Moves between items:
Fel q Gaz
Fel x Baf
Fel s Fud
Fel l Vaf
Fel p Bor
Fel r Dok
Fel a Kof
Bor q Tud
Bor x Nes
Bor s Rof
Bor l Bab
Bor p Fel
Bor r Nol
Bor a Nit
Rit q Num
Rit x Pud
Rit s Lar
Rit l Lud
Rit p Fop
Rit r Sof
Rit a Pog
Zop q Zag
Zop x Buv
Zop s Luk
Zop l Dus
Zop p Tev
Zop r Zam
Zop a Zav
Mub q Dok
Mub x Dav
Mub s Lav
Mub l Gub
Mub p Leg
Mub r Gaz
Mub a Mik
Som q Ful
Som x Met
Som s Beg
Som l Pog
Som p Suf
Som r Piv
Som a Lud
Gad q Pog
Gad x Sor
Gad s Pon
Gad l Ful
Gad p Lom
Gad r Fik
Gad a Num
Pav q Nit
Pav x Mut
Pav s Piv
Pav l Niz
Pav p Tir
Pav r Beg
Pav a Tud
Zur q Vek
Zur x Dov
Zur s Pib
Zur l Vam
Zur p Big
Zur r Rur
Zur a Pum
Dus q Nes
Dus x Tud
Dus s Nev
Dus l Zop
Dus p Nid
Dus r Tuk
Dus a Mut
Kod q Lub
Kod x Dar
Kod s Ter
Kod l Nud
Kod p Tok
Kod r Nir
Kod a Kar
Lom q Nir
Lom x Pib
Lom s Dov
Lom l Nuv
Lom p Gad
Lom r Lub
Lom a Nak
Vab q Kar
Vab x Lim
Vab s Vaf
Vab l Fud
Vab p Rus
Vab r Nak
Vab a Lub
Fif q Taf
Fif x Nen
Fif s Nid
Fif l Gez
Fif p Nev
Fif r Nel
Fif a Dip
Rof q Dak
Rof s Bor
Rof l Rus
Rof p Fud
Rof r Faz
Fik q Tok
Fik s Pek
Fik p Lub
Fik r Gad
Fik a Rus
Nid q Baf
Nid x Gaz
Nid s Fif
Nid l Tev
Nid p Dus
Nid r Dav
Nid a Zik
Vug q Zik
Vug x Kof
Vug l Rur
Vug r Vam
Vug a Baf
Buv q Bab
Buv x Zop
Buv s Sof
Buv l Tud
Buv p Kez
Buv r Lar
Buv a Niz
Ful q Som
Ful s Vub
Ful l Gad
Ful p Nuv
Ful a Faz
Lim q Gez
Lim x Vab
Lim s Zaf
Lim l Taf
Lim p Lok
Lim r Pur
Lim a Tul
Dov q Gon
Dov x Zur
Dov s Lom
Dov l Nos
Dov p Pon
Dov r Sen
Dov a Kol
Pek q Niz
Pek x Vog
Pek s Fik
Pek l Nit
Pek p Sen
Pek r Pon
Pek a Bab
Kez q Vaf
Kez x Tev
Kez s Kar
Kez l Gaz
Kez p Buv
Kez r Gub
Kez a Ter
Dav q Rig
Dav x Mub
Dav s Nel
Dav l Ran
Dav p Tuk
Dav r Nid
Dav a Kaz
Tul q Dar
Tul x Lub
Tul s Rur
Tul r Pib
Tul a Lim
Zag q Zop
Zag x Bab
Zag s Lok
Zag l Nes
Zag p Zaf
Zag r Riv
Zag a Vog
Niz q Pek
Niz x Zav
Niz s Tok
Niz l Pav
Niz p Ter
Niz r Sut
Niz a Buv
Baf q Nid
Baf x Fel
Baf s Taf
Baf l Zaf
Baf p Nes
Baf r Rig
Baf a Vug
Mun q Peg
Mun x Nuv
Mun s Vam
Mun l Pib
Mun a Zut
Gez q Lim
Gez x Kar
Gez s Tev
Gez l Fif
Gez p Luk
Gez r Kip
Gez a Dar
Vub q Beg
Vub x Ner
Vub s Ful
Vub l Pon
Vub p Nos
Vub r Nit
Vub a Nol
Pum q Ran
Pum x Kol
Pum s Pur
Pum l Rig
Pum p Riv
Pum r Zaf
Pum a Zur
Dak q Rof
Dak x Nev
Dak s Tud
Dak l Sof
Dak p Nen
Dak r Lud
Dak a Piv
Num q Rit
Num x Reb
Num s Vil
Num l Faz
Num p Nak
Num r Rus
Num a Gad
Riv q Zam
Riv x Vil
Riv s Reb
Riv l Pif
Riv p Pum
Riv r Zag
Riv a Big
Beg q Vub
Beg x Kuv
Beg s Som
Beg l Sut
Beg p Mik
Beg r Pav
Beg a Leg
Suf q Nuv
Suf x Peg
Suf s Mik
Suf l Nir
Suf p Som
Suf r Nud
Suf a Lav
Taf q Fif
Taf x Fud
Taf s Baf
Taf l Lim
Taf r Zut
Sen q Ter
Sen x Rur
Sen s Lub
Sen l Kof
Sen p Pek
Sen r Dov
Sen a Vaf
Pog q Gad
Pog x Biz
Pog s Sut
Pog l Som
Pog p Nir
Pog r Tok
Pog a Rit
Did q Sos
Did x Faz
Did s Pif
Did l Reb
Did p Zut
Rus q Sof
Rus x Lok
Rus s Bab
Rus l Rof
Rus p Vab
Rus r Num
Rus a Fik
Mut x Pav
Mut l Zav
Mut p Zik
Mut r Kuv
Mut a Dus
Nuv q Suf
Nuv x Mun
Nuv s Nos
Nuv l Lom
Nuv p Ful
Nuv r Nav
Nuv a Vut
Nol q Leg
Nol x Pif
Nol s Faz
Nol l Vil
Nol p Dok
Nol r Bor
Nol a Vub
Gen q Big
Gen x Sut
Gen s Biz
Gen l Kuv
Gen p Vek
Gen r Zav
Gen a Zam
Nev x Dak
Nev s Dus
Nev l Luk
Nev p Fif
Nev r Sos
Pud q Reb
Pud x Rit
Pud s Zam
Pud l Sos
Pud p Kip
Pud r Luk
Pud a Biz
Kuv q Ner
Kuv x Beg
Kuv s Met
Kuv l Gen
Kuv p Kaz
Kuv r Mut
Kuv a Tuk
Ter q Sen
Ter x Guf
Ter s Kod
Ter l Tir
Ter p Niz
Ter r Gon
Ter a Kez
Pon q Sut
Pon x Big
Pon s Gad
Pon l Vub
Pon p Dov
Pon r Pek
Pon a Vil
Vut q Lav
Vut x Zut
Vut s Dok
Vut l Nak
Vut p Faz
Vut r Fud
Vut a Nuv
Kar q Vab
Kar x Gez
Kar s Kez
Kar l Nen
Kar p Sof
Kar r Fop
Kar a Kod
Mik q Nos
Mik x Kaz
Mik s Suf
Mik l Gon
Mik p Beg
Mik r Tir
Mik a Mub
Zam q Riv
Zam x Lar
Zam s Pud
Zam l Tuk
Zam p Ran
Zam r Zop
Zam a Gen
Sof q Rus
Sof x Luk
Sof s Buv
Sof l Dak
Sof p Kar
Sof r Rit
Sof a Tok
Lar q Vil
Lar x Zam
Lar s Rit
Lar l Leg
Lar p Gub
Lar r Buv
Lar a Sut
Kaz q Vam
Kaz x Mik
Kaz s Peg
Kaz l Vek
Kaz p Kuv
Kaz r Zik
Kaz a Dav
Met x Som
Met s Kuv
Met l Biz
Met p Peg
Met a Sos
Lud q Faz
Lud x Sos
Lud s Leg
Lud l Rit
Lud p Lav
Lud r Dak
Lud a Som
Vil q Lar
Vil x Riv
Vil s Num
Vil l Nol
Vil p Kol
Vil r Bab
Vil a Pon
Nav q Nud
Nav s Kof
Nav l Lub
Nav r Nuv
Nav a Fud
Big q Gen
Big x Pon
Big s Sor
Big l Ner
Big p Zur
Big r Vog
Big a Riv
Kip q Pur
Kip x Fop
Kip s Ran
Kip l Nel
Kip p Pud
Kip r Gez
Kip a Per
Sos q Did
Sos x Lud
Sos s Tuk
Sos l Pud
Sos p Nel
Sos r Nev
Sos a Met
Tud q Bor
Tud x Dus
Tud s Dak
Tud l Buv
Tud p Gaz
Tud r Leg
Tud a Pav
Tev q Zaf
Tev x Kez
Tev s Gez
Tev l Nid
Tev p Zop
Tev r Ran
Tev a Guf
Dip x Nud
Dip s Zik
Dip l Dar
Dip r Peg
Dip a Fif
Leg q Nol
Leg x Tuk
Leg s Lud
Leg l Lar
Leg p Mub
Leg r Tud
Leg a Beg
Rig q Dav
Rig x Dok
Rig s Zut
Rig l Pum
Rig p Pif
Rig r Baf
Rig a Vam
Pur q Kip
Pur x Nak
Pur s Pum
Pur l Zut
Pur p Reb
Pur r Lim
Pur a Pib
Tir q Kof
Tir x Zik
Tir s Nud
Tir l Ter
Tir p Pav
Tir r Mik
Tir a Gaz
Sut q Pon
Sut x Gen
Sut s Pog
Sut l Beg
Sut p Gon
Sut r Niz
Sut a Lar
Tuk q Pif
Tuk x Leg
Tuk s Sos
Tuk l Zam
Tuk p Dav
Tuk r Dus
Tuk a Kuv
Nud q Nav
Nud x Dip
Nud s Tir
Nud l Kod
Nud p Piv
Nud r Suf
Nud a Nen
Gaz q Fel
Gaz x Nid
Gaz s Nen
Gaz l Kez
Gaz p Tud
Gaz r Mub
Gaz a Tir
Piv s Pav
Piv l Tok
Piv p Nud
Piv r Som
Piv a Dak
Vam q Kaz
Vam x Nos
Vam s Mun
Vam l Zur
Vam p Ner
Vam r Vug
Vam a Rig
Nen q Fud
Nen x Fif
Nen s Gaz
Nen l Kar
Nen p Dak
Nen r Lav
Nen a Nud
Gub q Kol
Gub x Ran
Gub s Fop
Gub l Mub
Gub p Lar
Gub r Kez
Gub a Gon
Tok q Fik
Tok x Pak
Tok s Niz
Tok l Piv
Tok p Kod
Tok r Pog
Tok a Sof
Zaf q Tev
Zaf x Vaf
Zaf s Lim
Zaf l Baf
Zaf p Zag
Zaf r Pum
Zaf a Rur
Guf q Rur
Guf x Ter
Guf s Dar
Guf l Zik
Guf p Zav
Guf r Vek
Guf a Tev
Dok q Mub
Dok x Rig
Dok s Vut
Dok l Kol
Dok p Nol
Dok r Fel
Dok a Nos
Gon q Dov
Gon x Vek
Gon s Nir
Gon l Mik
Gon p Sut
Gon r Ter
Gon a Gub
Fud q Nen
Fud x Taf
Fud s Fel
Fud l Vab
Fud p Rof
Fud r Vut
Fud a Nav
Nir q Lom
Nir x Per
Nir s Gon
Nir l Suf
Nir p Pog
Nir r Kod
Nir a Fop
Nel q Zut
Nel x Lav
Nel s Dav
Nel l Kip
Nel p Sos
Nel r Fif
Nel a Peg
Bab q Buv
Bab x Zag
Bab s Rus
Bab l Bor
Bab p Vaf
Bab r Vil
Bab a Pek
Lok q Luk
Lok x Rus
Lok s Zag
Lok p Lim
Lok r Reb
Vaf q Kez
Vaf x Zaf
Vaf s Vab
Vaf l Fel
Vaf p Bab
Vaf r Kol
Vaf a Sen
Peg q Mun
Peg x Suf
Peg s Kaz
Peg l Per
Peg p Met
Peg r Dip
Peg a Nel
Nos q Mik
Nos x Vam
Nos s Nuv
Nos l Dov
Nos p Vub
Nos r Kof
Nos a Dok
Dar q Tul
Dar x Kod
Dar s Guf
Dar l Dip
Dar p Pak
Dar r Per
Dar a Gez
Faz q Lud
Faz x Did
Faz s Nol
Faz l Num
Faz p Vut
Faz r Rof
Faz a Ful
Zav q Vog
Zav x Niz
Zav s Pak
Zav l Mut
Zav p Guf
Zav r Gen
Zav a Zop
Pak x Tok
Pak s Zav
Pak p Dar
Pak r Biz
Pak a Luk
Pif q Tuk
Pif x Nol
Pif s Did
Pif l Riv
Pif p Rig
Pif r Nes
Pif a Ner
Pib q Per
Pib x Lom
Pib s Zur
Pib l Mun
Pib p Sor
Pib r Tul
Pib a Pur
Reb q Pud
Reb x Num
Reb s Riv
Reb l Did
Reb p Pur
Reb r Lok
Reb a Sor
Zut q Nel
Zut x Vut
Zut s Rig
Zut l Pur
Zut p Did
Zut r Taf
Zut a Mun
Lav q Vut
Lav x Nel
Lav s Mub
Lav l Fop
Lav p Lud
Lav r Nen
Lav a Suf
Per q Pib
Per x Nir
Per s Vek
Per l Peg
Per p Biz
Per r Dar
Per a Kip
Luk q Lok
Luk x Sof
Luk s Zop
Luk l Nev
Luk p Gez
Luk r Pud
Luk a Pak
Nit q Pav
Nit l Pek
Nit p Kof
Nit r Vub
Nit a Bor
Vog q Zav
Vog x Pek
Vog p Rur
Vog r Big
Vog a Zag
Nak q Fop
Nak x Pur
Nak s Kol
Nak l Vut
Nak p Num
Nak r Vab
Nak a Lom
Ner q Kuv
Ner x Vub
Ner l Big
Ner p Vam
Ner a Pif
Kol q Gub
Kol x Pum
Kol s Nak
Kol l Dok
Kol p Vil
Kol r Vaf
Kol a Dov
Nes q Dus
Nes x Bor
Nes l Zag
Nes p Baf
Nes r Pif
Kof q Tir
Kof x Vug
Kof s Nav
Kof l Sen
Kof p Nit
Kof r Nos
Kof a Fel
Vek q Zur
Vek x Gon
Vek s Per
Vek l Kaz
Vek p Gen
Vek r Guf
Vek a Ran
Biz q Sor
Biz x Pog
Biz s Gen
Biz l Met
Biz p Per
Biz r Pak
Biz a Pud
Zik q Vug
Zik x Tir
Zik s Dip
Zik l Guf
Zik p Mut
Zik r Kaz
Zik a Nid
Lub q Kod
Lub x Tul
Lub s Sen
Lub l Nav
Lub p Fik
Lub r Lom
Lub a Vab
Sor q Biz
Sor x Gad
Sor s Big
Sor p Pib
Sor a Reb
Ran q Pum
Ran x Gub
Ran s Kip
Ran l Dav
Ran p Zam
Ran r Tev
Ran a Vek
Fop q Nak
Fop x Kip
Fop s Gub
Fop l Lav
Fop p Rit
Fop r Kar
Fop a Nir
Rur q Guf
Rur x Sen
Rur s Tul
Rur l Vug
Rur p Vog
Rur r Zur
Rur a Zaf

The rows follow the links: the fewer symbols apart two items are, the more alike their rows tend to be.

Each row is also shifted at random along 5 hidden directions that mean nothing.

Row, then item:
1 -8 0 16 15 2 16 18 7 2 1 14 -14 -6 8 3 -12 6 5 -10 2 -6 1 -9 16 -10 16 9 -1 -11 -5 13 -11 4 4 20 6 0 8 8 3; item Kar
-4 -11 -1 -8 -12 -7 -1 16 2 -7 6 2 -10 -2 8 -16 -13 12 -2 -6 -12 -8 2 4 -5 9 4 11 -1 -26 -20 -15 -8 1 -6 1 13 17 10 19 14; item Fud
5 -9 11 -7 -11 5 3 17 18 11 -15 -3 2 -13 7 -9 0 -4 3 0 3 7 16 15 -7 10 0 0 16 -25 -12 -20 8 0 -10 7 -10 4 8 -3 16; item Kol
2 -19 6 -9 25 3 -13 23 20 3 -6 -2 -3 -18 -1 -6 -5 -8 8 -1 -1 -6 5 3 -8 1 5 15 -3 -13 8 -22 -12 4 4 0 -2 8 -5 3 1; item Guf
-2 21 -1 15 8 10 20 -4 15 -1 -16 -5 -2 -3 -4 5 5 -2 4 -13 1 -1 11 4 24 -13 16 -10 -6 -10 10 20 7 3 -7 9 6 -6 3 -13 2; item Mub
-4 7 -1 10 -8 -4 0 8 3 1 5 7 -4 9 25 -8 -9 14 -10 -7 -9 5 11 0 2 -14 -11 -9 7 -3 3 -12 1 -1 3 4 20 3 -3 4 23; item Rof
-5 -17 -7 -45 -37 -11 -3 3 -8 1 2 -1 10 -4 -19 -21 -19 -19 3 6 1 -12 -4 12 -19 42 9 35 4 -38 -19 -43 -5 -10 -25 -16 11 27 17 21 2; item Dok
-1 11 -13 0 0 -3 14 4 -3 -5 0 -10 12 -15 -4 2 -11 -23 -3 -7 8 -16 -1 -3 -9 13 1 15 -4 -3 2 -8 -12 -3 -13 -23 21 12 8 10 -10; item Nel
-7 12 23 13 2 12 11 3 -2 -13 -2 21 -3 3 22 -7 -6 1 23 -1 -18 -13 -2 14 14 6 -20 -34 -20 33 -4 -14 7 18 3 24 -7 1 8 -15 36; item Gaz
-11 -5 5 7 -17 -1 9 10 2 -5 11 -11 2 -16 9 -7 -1 11 6 2 -14 -4 9 16 -10 9 -1 -15 -1 6 -14 -8 13 -10 -15 -3 -4 -1 3 0 13; item Zut
7 -4 -2 -3 10 -1 6 -4 8 11 -5 19 -11 1 6 -7 -7 14 15 -3 -5 -1 -4 -2 23 -4 1 -2 11 0 4 -3 -10 -7 -2 16 2 3 -8 -2 0; item Buv
1 18 -11 13 16 8 -7 -24 3 -12 8 -1 -16 12 -15 -5 -2 34 14 -7 -13 -1 -11 -13 39 -14 9 -3 -9 11 26 34 5 -3 3 15 16 -7 -21 -14 0; item Pav
3 22 1 23 8 4 -12 -9 2 6 15 -2 -11 21 16 -2 -1 32 -9 -3 -5 11 11 -12 12 -13 -3 -12 7 14 24 30 13 3 9 15 3 -17 -11 -16 17; item Fik
-6 15 -8 6 -12 -12 1 -6 -5 2 7 -8 10 -4 5 -1 -1 6 -10 -2 -3 5 4 4 -1 -8 -6 -14 8 8 1 3 3 -6 2 -21 13 -1 -4 0 -4; item Did
-1 -5 10 -1 8 14 -4 -5 -1 -15 11 4 -10 2 3 9 3 18 12 1 -15 -12 3 3 9 13 -2 2 -13 2 0 7 -2 7 -11 4 -2 -4 4 1 13; item Nud
-3 9 -5 -1 -14 -20 0 -13 9 10 16 -12 6 5 -14 -21 -20 -2 -8 6 -5 -13 -24 -4 -19 37 -5 23 7 7 12 4 8 -3 0 0 -2 11 -6 -7 13; item Zaf
3 -2 28 -11 13 15 -6 2 15 -7 -15 10 -4 1 10 10 17 -8 4 2 -9 -1 9 7 1 -15 -12 -5 -19 -2 -6 -12 0 16 2 10 -24 -5 7 -3 13; item Tir
5 21 6 16 -18 -1 15 -1 -30 -1 -23 8 15 26 5 15 21 -37 -16 0 16 13 -16 5 -1 -34 -18 -37 -14 22 -19 2 10 24 21 8 -6 1 8 -15 -2; item Nol
11 -9 -2 -38 9 -9 -15 -29 16 14 -2 -13 8 -14 -16 1 13 3 10 16 1 1 5 -1 -13 21 6 28 14 -20 13 2 -7 -24 -23 -19 -19 -4 -10 -3 -24; item Gen
-3 19 13 6 -7 4 -12 -21 -5 -12 20 -9 2 24 5 3 12 7 -10 7 -12 -11 -1 -3 -7 19 -14 1 -11 16 6 22 11 14 -6 3 -14 -5 2 -8 25; item Nav
-4 -18 8 0 15 -4 11 -4 22 4 -8 8 -17 -14 1 9 11 6 11 6 -6 -6 -8 4 4 -3 10 7 1 -7 -4 13 -5 -14 -3 11 -34 -6 -2 -4 -12; item Tev
-1 9 -8 29 -9 -2 15 22 -18 7 -2 -8 10 -3 5 8 -3 -27 -22 -4 16 3 -12 -5 -16 -3 -6 -9 1 18 -9 5 2 11 15 -4 5 3 9 -1 -5; item Pur
3 5 11 14 -10 8 -7 3 -15 0 -2 -10 16 2 -4 2 1 -30 -9 10 7 7 -10 3 -21 15 -14 -20 -11 40 3 -2 21 19 15 3 -20 -6 3 -14 14; item Zur
3 -16 5 -24 13 2 -11 -4 1 -1 8 19 -8 2 10 -1 -1 22 12 4 -9 -2 14 -2 -3 15 2 18 9 -4 2 -12 -11 -14 -11 -1 3 -8 0 9 1; item Tok
8 -14 12 -16 -6 -11 4 2 14 14 -19 10 -12 8 10 6 18 0 -12 6 3 15 5 4 1 -30 3 -1 14 -33 -15 -7 -7 -1 10 12 -21 3 -3 3 -7; item Bab
1 -17 -26 1 3 6 -2 29 -22 3 -7 -3 17 -17 -25 -15 -25 -33 8 -10 15 -10 -10 -9 -4 22 12 24 -11 12 2 -26 -7 2 7 -8 24 14 6 10 -13; item Vek
10 -5 8 7 -4 15 -7 21 -4 0 -3 -11 8 1 15 2 5 -7 -4 -1 7 12 18 3 -8 3 -5 -9 0 1 -6 -5 13 13 -2 6 -1 -9 9 0 25; item Lom
-3 -20 7 31 7 4 12 30 33 8 -10 -2 -19 -29 12 -7 -2 26 9 -8 -11 14 25 15 22 -31 20 -39 11 -5 -6 13 22 -11 9 22 -20 -14 -7 -16 10; item Pum
0 16 6 1 -13 8 12 -14 -26 -9 -15 18 15 11 8 12 13 -21 8 4 4 -1 -13 12 10 -2 -25 -36 -17 38 -13 -16 1 11 4 6 -2 -2 12 -10 3; item Leg
14 15 4 10 4 9 -3 -14 -24 -4 11 1 9 22 -3 16 3 -21 -10 6 9 -12 -19 -22 -12 21 -14 17 -18 27 7 14 -5 26 12 7 -4 0 12 -3 8; item Kod
0 1 8 -12 -3 1 -9 -5 -3 3 -5 -6 1 21 -17 0 6 -15 -11 10 12 3 -14 -6 -17 9 5 26 -2 -12 -2 2 1 13 9 2 -17 2 6 1 4; item Sen
13 -7 2 -6 23 5 -16 8 18 12 -9 8 -8 -2 9 -11 -6 16 13 -5 -5 7 14 -2 17 -15 3 9 10 -15 11 -7 -3 1 -2 13 11 5 -16 -1 5; item Niz
5 -12 -3 -26 -4 -6 -20 -14 10 10 12 -3 -14 8 -14 -16 -4 31 7 8 -7 5 3 0 1 12 13 23 14 -21 3 2 4 -13 -9 8 -9 3 -15 4 -2; item Pek
-2 4 8 12 -4 5 13 0 25 2 2 -19 -15 -10 4 1 9 23 -1 -7 -5 6 26 6 12 -13 17 -8 9 -36 -1 35 12 -8 -17 3 -8 -15 1 -8 10; item Vut
-1 19 5 -11 -7 -9 -1 -40 6 8 -1 0 14 -7 6 1 6 0 13 12 -13 -11 2 12 -5 22 -21 -8 3 22 11 -10 3 -15 -20 -12 -12 -1 -9 -17 3; item Tuk
-3 1 18 25 2 6 6 7 -2 -13 -12 -13 -7 -2 1 32 38 -8 -20 -1 0 13 8 0 -1 -40 3 -33 -15 3 -9 43 18 14 16 -1 -37 -21 4 -11 -9; item Mun
4 21 -22 16 14 8 -8 8 -18 -9 10 5 5 19 2 -8 -15 1 -8 -17 6 -3 -2 -20 17 -14 -5 7 -11 11 21 1 -11 14 19 -1 47 7 -6 7 4; item Piv
-2 17 -4 -4 0 5 -8 -19 -9 -7 1 -20 22 -2 -20 -1 2 -23 2 2 -4 -15 -10 4 -11 29 -15 7 -19 25 16 -2 4 8 -4 -16 -1 -1 -2 -3 -3; item Kaz

From each start, follow one symbol. Which item do you reach?
Answers are names.
new walk
-4 5 1 -1 -13 -4 1 -23 4 0 13 -2 -12 2 3 -2 5 42 6 -1 -11 6 18 9 11 -3 14 -10 15 -16 0 19 14 -25 -21 0 1 -16 -5 -6 1
x: Did
new walk
6 11 -4 10 10 -7 10 -16 11 10 7 -1 0 -10 10 7 1 14 3 -1 -2 3 13 -3 4 -6 4 -9 18 1 16 15 0 -25 -11 -9 8 -16 -7 -12 -11
r: Luk
new walk
-13 -5 11 6 8 -2 13 -13 22 -11 12 1 -21 -12 4 14 13 21 10 4 -16 -18 3 2 5 -5 5 1 -6 -6 -5 31 -3 -10 -9 0 -30 -9 1 -3 -3
r: Nel
new walk
-1 -4 -22 35 13 -10 1 42 3 10 1 3 -7 -8 16 -17 -26 9 -16 -19 11 11 3 -6 9 -34 8 -5 21 -9 7 -7 -6 -3 31 5 41 10 -10 10 -1
p: Lim
new walk
-10 7 2 21 0 -8 4 23 14 -10 4 -13 -6 -8 11 -7 -14 7 -11 -7 -8 -7 5 1 -3 -16 -5 -9 -2 -2 -3 4 0 4 9 2 6 9 2 -1 14
q: Fif
new walk
-3 10 -6 25 13 16 -2 -6 -1 -15 18 -18 -4 -15 -8 0 -3 19 14 -4 -12 -12 6 -2 20 8 13 -9 -11 18 16 32 10 -5 -13 -2 12 -12 -6 -5 -2
s: Kaz
new walk
2 2 8 -3 13 -7 16 -18 28 7 -8 -3 -14 3 -17 14 10 2 0 2 3 -10 -7 -11 5 -6 24 31 3 -39 9 31 -11 -7 -8 12 -22 -2 -1 -6 -13
q: Vaf
new walk
-6 -8 -14 -23 -3 -20 -4 -8 -3 -4 2 8 0 -5 -7 -9 -13 -7 6 1 -2 -18 -21 0 -1 9 -4 22 0 -4 -7 -31 -20 -9 0 -15 15 23 -5 17 -15
x: Tud
new walk
-7 -1 5 -3 0 2 10 -6 15 -6 1 -3 -3 -22 -3 2 -2 0 19 2 -12 -12 3 12 9 19 -2 -13 -6 15 -2 -6 8 -11 -19 -2 -11 -4 4 -10 7
x: Mub
new walk
-1 -23 16 -8 -4 8 -8 7 -8 1 4 -7 -1 -9 5 11 14 3 0 14 -4 4 2 11 -24 15 -2 -6 1 8 -16 0 15 -2 -4 -6 -32 -13 7 0 4
s: Zur
new walk
-5 5 31 -12 -24 15 -12 6 -21 -8 -14 2 21 12 15 3 15 -27 -6 11 -2 6 1 20 -20 17 -33 -30 -24 30 -16 -38 17 28 -2 2 -17 2 13 -4 37
r: Kof
new walk
16 12 -13 -13 -5 0 15 -3 -19 12 -22 9 15 12 -11 11 3 -36 -6 0 26 7 -16 -7 -2 -3 -4 4 3 -3 -4 -19 -18 7 5 -3 13 12 8 0 -22
a: Sut
new walk
5 2 -13 6 2 -5 8 -7 1 7 -1 3 2 -12 -9 -8 -13 -2 14 0 3 1 -6 1 12 6 0 -8 6 17 6 2 -1 -18 -2 -2 5 1 -10 -6 -14
x: Lar
new walk
-18 -3 5 -16 -17 -15 -6 -11 12 -4 16 0 -4 -2 -6 -15 -11 8 5 10 -16 -16 -14 12 -14 27 -1 14 -3 -5 -9 -11 5 -10 -12 -4 -13 13 -3 3 10
q: Nid
new walk
1 -27 -8 10 7 3 15 45 -6 0 -10 10 7 -25 15 -2 -16 -20 7 -9 10 -3 7 10 -5 -4 1 -5 1 0 -18 -34 -14 -1 3 -2 16 9 15 14 -6
a: Per
